Here is a tiny trained network, its code and every weight. The questions are about switching its units off for an input and a class, where a switched-off unit gives its printed mean instead of its output.

import numpy as np


def w(rows, s, z=0):
    codes = np.array(rows[::2]) - 128.0
    scale = np.full(codes.shape[1], s)
    scale[-1] = z or s
    return codes * scale


def norm(h):
    return h / np.sqrt((h * h).mean(-1, keepdims=True) + 1e-5)


def f(y):
    return np.maximum(y, 0)


def log_softmax(a):
    a = a - a.max(-1, keepdims=True)
    return a - np.log(np.exp(a).sum(-1, keepdims=True))


def net(x, mask):
    res = np.array(x, float).reshape(1, 5) / 4 @ E
    u = 0
    for l in range(2):
        y = f(norm(res) @ A[l][:, :-1].T + A[l][:, -1])
        res = res + np.where(mask[u : u + 8], y, B[l][:, -1]) @ B[l][:, :-1]
        u += 8
    return log_softmax(norm(res)[-1] @ U[:, :-1].T + U[:, -1])


A, B = {}, {}
E = w([
[33,25,135],'x0',
[48,237,61],'x1',
[89,253,215],'x2',
[136,241,114],'x3',
[195,103,212],'x4',
],0.0021)
A[0] = w([
[151,159,163,111],'0.n1',
[76,90,178,79],'0.n2',
[134,76,253,5],'0.n3',
[128,235,174,196],'0.n4',
[171,79,174,100],'0.n5',
[198,163,128,41],'0.n6',
[90,67,65,83],'0.n7',
[175,55,116,118],'0.n8',
],0.0061,0.0023)
B[0] = w([
[156,95,100,163],'0.n1',
[170,127,166,166],'0.n2',
[79,144,254,188],'0.n3',
[116,101,74,252],'0.n4',
[21,167,150,186],'0.n5',
[208,151,134,156],'0.n6',
[131,113,89,191],'0.n7',
[75,92,94,201],'0.n8',
],0.005,0.0035)
A[1] = w([
[73,134,108,133],'1.n1',
[254,232,129,115],'1.n2',
[43,203,96,3],'1.n3',
[126,51,70,12],'1.n4',
[220,54,210,136],'1.n5',
[142,125,223,113],'1.n6',
[140,157,22,119],'1.n7',
[72,98,122,144],'1.n8',
],0.0061,0.0017)
B[1] = w([
[138,190,78,199],'1.n1',
[253,62,136,228],'1.n2',
[107,189,92,211],'1.n3',
[141,51,85,197],'1.n4',
[21,216,142,209],'1.n5',
[79,66,202,197],'1.n6',
[106,160,241,251],'1.n7',
[230,162,105,214],'1.n8',
],0.0042,0.003)
U = w([
[111,22,47,176],'0',
[251,131,152,1],'1',
[77,220,69,255],'2',
[64,96,239,212],'3',
],0.012,0.00085)

Each question gives the input, the list of numbers given to net, and the class t.
The units are the neurons (one row each of A and B). Each row of codes is followed by its name. A weight is (code - 128) times the scale printed after its matrix; where a second scale follows, it is the last column's (A, B and U).
mask holds one flag per neuron, layer by layer. A switched-off neuron (its flag False) gives its mean, the last column of its row in B, instead of its output. The means were averaged over made-up inputs and are rounded, as every weight is.
A unit's drop is (log p(t) with every unit on - log p(t) with that unit switched off) / (log p(t) with every unit on - log p(t) with every unit switched off).
The circuit of an input: a set's keep is (log p(t) with only the set's units on - log p(t) with every unit switched off) / (log p(t) with every unit on - log p(t) with every unit switched off). Starting from the 12 units with the biggest drops (on a tie, the unit counted first), units are removed one at a time, each time the one whose removal leaves the highest keep (on an exact tie, the one counted first), for as long as the keep stays at least 0.8.
units of the circuit, in order: the units of the circuit, biggest drop first
unit that matters most: the unit with the biggest drop
top k neurons: the k neurons with the biggest drops, biggest first
k most important neurons of layer l: the k neurons of layer l with the biggest drops, biggest first
drop when u is switched off: that unit's drop, to one decimal
input [-5,-3,4,0,-6], class 1: unit that matters most => 1.n2
input [-5,-1,6,5,-5], class 1: top 2 neurons => 1.n2, 0.n5
input [-5,-5,-6,2,0], class 0: top 2 neurons => 0.n8, 0.n3
input [-5,-7,-5,3,-3], class 0: units of the circuit, in order => 0.n8, 1.n2
input [1,-3,3,6,0], class 1: 2 most important neurons of layer 0 => 0.n5, 0.n8
input [-3,0,-1,6,-3], class 1: units of the circuit, in order => 1.n2, 0.n5
input [-2,-4,-1,-1,-1], class 3: top 2 neurons => 0.n4, 0.n3
input [8,5,1,-2,2], class 0: 2 most important neurons of layer 1 => 1.n5, 1.n7
input [-4,2,8,-3,3], class 1: drop when 0.n5 is switched off => 0.1
input [-7,-7,-3,-4,7], class 3: drop when 1.n5 is switched off => 0.1
input [-5,-2,3,8,-3], class 1: drop when 1.n2 is switched off => 0.5
